[[111 119 124 120]
 [152 114 143 129]
 [122 128 124 129]]
:
[[111 119]
 [152 114]
 [122 128]]

[[100 132]
 [121 100]
 [128 138]
 [121 146]
 [144 123]]
:
[[100 132]
 [121 100]
 [128 138]]

[[104 118 119 147]
 [147 119 120 145]
 [134 109 122 131]]
:
[[104 118]
 [147 119]
 [134 109]]

[[126 121 119]
 [128 102 136]
 [125 114 123]]
:
[[126 121]
 [128 102]
 [125 114]]

[[147 140]
 [114 106]
 [ 99 119]
 [138 119]
 [114 130]]
:
[[147 140]
 [114 106]
 [ 99 119]]

[[151 139 127 145 134]
 [105 137 133 105 113]
 [140 113 120 119 148]
 [158 141 135 114 143]]
:
[[151 139]
 [105 137]
 [140 113]]

[[125 132 125 139 113]
 [139 124 141 123 149]
 [126 128 111 118 124]
 [123 131 100 133 108]]
:
[[125 132]
 [139 124]
 [126 128]]
---
[[121 140 127 133 137 132 120 134 129 130]
 [131 125 129 116 128 118 126 118 116 129]
 [131 132 116 117 129 133 133 125 125 120]
 [125 134 134 136 125 140 131 123 122 133]
 [130 121 127 138 141 121 127 149 133 128]
 [133 131 126 130 120 130 116 122 130 122]]
:
[[140 127 133 137 132 120 134 129 130 121]
 [125 129 116 128 118 126 118 116 129 131]
 [132 116 117 129 133 133 125 125 120 131]
 [134 134 136 125 140 131 123 122 133 125]
 [121 127 138 141 121 127 149 133 128 130]
 [131 126 130 120 130 116 122 130 122 133]]

[[118 125 113]
 [129 131 131]
 [127 132 131]
 [129 131 131]
 [146 150 117]
 [127 123 120]
 [132 134 131]
 [131 129 151]]
:
[[125 113 118]
 [131 131 129]
 [132 131 127]
 [131 131 129]
 [150 117 146]
 [123 120 127]
 [134 131 132]
 [129 151 131]]

[[100 138]
 [113 133]
 [133 124]]
:
[[138 100]
 [133 113]
 [124 133]]

[[123 129 122 131 134 121]
 [133 127 134 123 122 136]
 [149 125 128 144 108 115]
 [129 128 140 112 125 150]
 [143 126 137 128 112 134]
 [122 129 122 131 134 121]
 [132 127 134 122 123 137]
 [103 131 116 125 154 122]]
:
[[129 122 131 134 121 123]
 [127 134 123 122 136 133]
 [125 128 144 108 115 149]
 [128 140 112 125 150 129]
 [126 137 128 112 134 143]
 [129 122 131 134 121 122]
 [127 134 122 123 137 132]
 [131 116 125 154 122 103]]

[[129 130 128 128 130 128 126 128 128 127 126 120 129 127]
 [129 128 129 127 126 129 130 128 129 130 127 115 128 130]
 [133 141 135 119 126 120 138 134 115 136 128 105 116 127]
 [113 124 132 139 128 127 124 134 137 144 129 130 139 132]]
:
[[130 128 128 130 128 126 128 128 127 126 120 129 127 129]
 [128 129 127 126 129 130 128 129 130 127 115 128 130 129]
 [141 135 119 126 120 138 134 115 136 128 105 116 127 133]
 [124 132 139 128 127 124 134 137 144 129 130 139 132 113]]

[[145 123 109 101 141 100 113]
 [133 130 132 140 128 145 138]]
:
[[123 109 101 141 100 113 145]
 [130 132 140 128 145 138 133]]

[[113 130 131 117 113 129 127 110 116 113 126 126 128 133 112]
 [131 131 116 116 119 129 132 131 114 113 129 116 113 122 117]
 [108 106 112 144 121 143 142 129 136 136 121 102 106 146 114]
 [128 127 127 128 128 127 127 128 127 127 128 127 127 128 127]]
:
[[130 131 117 113 129 127 110 116 113 126 126 128 133 112 113]
 [131 116 116 119 129 132 131 114 113 129 116 113 122 117 131]
 [106 112 144 121 143 142 129 136 136 121 102 106 146 114 108]
 [127 127 128 128 127 127 128 127 127 128 127 127 128 127 128]]

[[133 127 126 134 132 133 129]
 [134 151 134 123 137 134 135]
 [135 128 124 132 120 125 128]]
:
[[127 126 134 132 133 129 133]
 [151 134 123 137 134 135 134]
 [128 124 132 120 125 128 135]]
